After every row comes roughly how far along a hidden order it lies, from 0 to 10.
[ 13   3   6  -9  -1   8  28  -1  -4  -6   5 -11   4  13  14  -5   2   0
  -4 -13   1   2   2]
5
[ 11  22   6   5   4  -9  -5  -1   0  -5   4   1  19 -18  21  -2   2   1
   4   9  14  -8  -2]
2
[  3   0   4   3   3  -4 -10   0   1  -6  -1   2  -4   5  11   3   3   1
  -1   1  11  -5  -2]
1
[ 19  30   6   7   4  -8   6  -2   0  -1   4   2  25 -15  19  -1   3  -1
   2  12  16  -7  -3]
1
[  3  29 -13  11  11 -10 -51  -3   1  -9   6   2  17 -22  27   3   1   1
  -2  -2  36 -11   1]
7
[ 11  19  18  -1   6  -8  -2   2   0  -1   1   3  -4 -10  32   3   7   2
   8  14  44 -13  -5]
3
[15  8 12  3  3 -1  8 -2 -2 -1  4  1  9  1 21  1  3 -3 -4 10 17 -3 -3]
0
[ 11  17   0 -13   3   9   7   3  -1   1   3  -4  -7  15  11  -5   0  -2
  -1  -9  37 -13   5]
10
[ 17   8  19 -13   6   7  21   4  -2  -1   4  -5 -13  18  41   0   6   0
  -1  -1  43 -15   0]
7
[20 15 18  5  5 -5 11 -2 -1 -2  5  4 11 -4 30  3  4 -3 -3 18 28 -6 -4]
0
